Here is a tiny trained network, its code and every weight. The questions are about switching its units off for an input and a target symbol, where a switched-off unit gives its printed mean instead of its output.

import numpy as np


def w(rows, s, z=0):
    codes = np.array(rows[::2]) - 128.0
    scale = np.full(codes.shape[1], s)
    scale[-1] = z or s
    return codes * scale


def f(y):
    return y / 2 * (1 + np.tanh(0.7978845608 * (y + 0.044715 * y**3)))


def softmax(a):
    e = np.exp(a - a.max(-1, keepdims=True))
    return e / e.sum(-1, keepdims=True)


def log_softmax(a):
    a = a - a.max(-1, keepdims=True)
    return a - np.log(np.exp(a).sum(-1, keepdims=True))


def net(x, mask):
    ids = ['αγεζμπφψω'.index(c) for c in x.split()]
    T = len(ids)
    res = E[ids] + P[:T]
    r = res
    for j in range(2):
        rows = slice(4 * j, 4 * j + 4)
        q, k, v = (r @ M[0][rows].T for M in (Q, K, V))
        z = softmax(np.where(np.tri(T) > 0, q @ k.T / 4**0.5, -1e9)) @ v
        o = O[0][rows]
        res = res + np.where(mask[j], z, o[:, -1]) @ o[:, :-1]
    y = f(res @ A[0][:, :-1].T + A[0][:, -1])
    res = res + np.where(mask[2:18], y, B[0][:, -1]) @ B[0][:, :-1]
    return log_softmax(res[-1] @ U[:, :-1].T + U[:, -1])


Q, K, V, O, A, B = {}, {}, {}, {}, {}, {}
E = w([
[194,153,201],'α',
[83,125,111],'γ',
[80,121,106],'ε',
[92,117,98],'ζ',
[35,125,85],'μ',
[118,3,73],'π',
[64,134,122],'φ',
[38,169,133],'ψ',
[109,204,212],'ω',
],0.019)
P = w([
[250,113,78],'0',
[189,116,85],'1',
[163,138,126],'2',
[117,107,178],'3',
[73,85,227],'4',
[55,72,247],'5',
[41,50,253],'6',
],0.0049)
Q[0] = w([
[51,168,116],'h0',
[121,116,118],'h0',
[147,142,100],'h0',
[55,108,195],'h0',
[126,160,151],'h1',
[30,102,145],'h1',
[251,103,198],'h1',
[101,84,182],'h1',
],0.015)
K[0] = w([
[167,16,177],'h0',
[113,203,192],'h0',
[175,122,87],'h0',
[79,75,111],'h0',
[156,209,218],'h1',
[47,132,177],'h1',
[191,36,81],'h1',
[101,1,175],'h1',
],0.011)
V[0] = w([
[144,69,160],'h0',
[96,160,165],'h0',
[147,41,141],'h0',
[69,61,88],'h0',
[128,149,79],'h1',
[175,214,210],'h1',
[10,156,108],'h1',
[159,89,93],'h1',
],0.013)
O[0] = w([
[60,67,102,127],'h0',
[187,224,128,126],'h0',
[42,50,212,142],'h0',
[155,65,46,208],'h0',
[81,122,130,123],'h1',
[233,155,254,114],'h1',
[125,165,59,247],'h1',
[104,10,99,83],'h1',
],0.007,0.011)
A[0] = w([
[117,146,171,193],'n0',
[138,182,183,202],'n1',
[181,105,156,104],'n2',
[79,39,163,35],'n3',
[99,136,146,70],'n4',
[190,99,150,89],'n5',
[137,137,145,72],'n6',
[155,11,202,174],'n7',
[201,95,148,109],'n8',
[115,18,136,188],'n9',
[188,202,162,128],'n10',
[116,90,126,254],'n11',
[72,161,82,84],'n12',
[116,100,90,201],'n13',
[158,227,110,132],'n14',
[140,236,122,140],'n15',
],0.011,0.0056)
B[0] = w([
[122,50,144,170],'n0',
[130,81,163,221],'n1',
[73,177,48,156],'n2',
[248,178,65,200],'n3',
[232,159,96,125],'n4',
[125,201,41,153],'n5',
[156,141,127,131],'n6',
[93,174,133,181],'n7',
[94,191,77,158],'n8',
[161,50,128,235],'n9',
[105,122,165,236],'n10',
[21,101,187,203],'n11',
[105,167,108,250],'n12',
[11,151,188,235],'n13',
[245,99,89,235],'n14',
[254,119,108,244],'n15',
],0.007,0.011)
U = w([
[47,241,106,64],'α',
[196,38,179,176],'γ',
[75,111,188,133],'ε',
[85,182,236,9],'ζ',
[40,104,229,114],'μ',
[159,184,3,142],'π',
[69,35,212,203],'φ',
[88,178,116,164],'ψ',
[144,37,115,1],'ω',
],0.0067,0.0068)

Each question gives the input, a string of symbols that net reads in full, and the target symbol t.
The units are the heads (4 rows each of Q, K, V and O) and the neurons (one row each of A and B). Each row of codes is followed by its name. A weight is (code - 128) times the scale printed after its matrix; where a second scale follows, it is the last column's (O, A, B and U).
mask holds one flag per unit, heads first, then neurons. A switched-off unit (its flag False) gives its mean, the last column of its rows in O or B, instead of its output. The means were averaged over made-up inputs and are rounded, as every weight is.
A unit's drop is (log p(t) with every unit on - log p(t) with that unit switched off) / (log p(t) with every unit on - log p(t) with every unit switched off).
The circuit of an input: a set's keep is (log p(t) with only the set's units on - log p(t) with every unit switched off) / (log p(t) with every unit on - log p(t) with every unit switched off). Starting from the 12 units with the biggest drops (on a tie, the unit counted first), units are removed one at a time, each time the one whose removal leaves the highest keep (on an exact tie, the one counted first), for as long as the keep stays at least 0.8.
units of the circuit, in order: the units of the circuit, biggest drop first
k most important neurons: the k neurons with the biggest drops, biggest first
which heads matter: for each layer, one digit per head in row order, 1 if its drop is at least 0.15 and else 0, layers parted by /
drop of u: that unit's drop, to one decimal
input γ γ γ ψ μ, target π: units of the circuit, in order	(h1 h0)
input μ ψ γ ω π ε ζ, target φ: units of the circuit, in order	(h0)
input ψ ψ γ μ μ, target α: units of the circuit, in order	(n9 h1 n14)
input ω ψ μ π, target φ: units of the circuit, in order	(h1 n13)
input φ μ μ α μ ζ, target α: which heads matter	01
input γ φ μ ω π μ α, target φ: units of the circuit, in order	(h1 n11)
input ζ ψ ω ψ φ γ, target π: units of the circuit, in order	(h0 n13)
input ψ ζ γ ψ μ γ, target π: units of the circuit, in order	(h0 h1)
input μ ψ α, target π: 4 most important neurons	(n5 n2 n8 n13)
input α π ψ γ μ, target φ: 2 most important neurons	(n9 n11)
input φ ψ φ μ π, target φ: units of the circuit, in order	(n13 h1)
input α ζ ψ α φ, target π: units of the circuit, in order	(h1 h0 n13)
input φ μ ω ω ψ μ ζ, target π: units of the circuit, in order	(h0 h1)
input α ψ α φ μ γ, target α: most important neuron	(n9)
input ψ ψ π ψ φ, target φ: 2 most important neurons	(n9 n11)
input μ μ ψ ψ ζ α, target π: 3 most important neurons	(n5 n8 n2)
input μ π γ ω, target φ: 2 most important neurons	(n15 n14)
input α γ μ ζ, target α: drop of h0	0.2
input ψ ω α ω ζ, target γ: drop of h1	0.9
input φ ω ψ ψ π γ, target φ: drop of h0	1.3
input γ π ψ, target φ: drop of h0	2.5
input γ μ ψ α ω ζ φ, target γ: most important neuron	(n13)
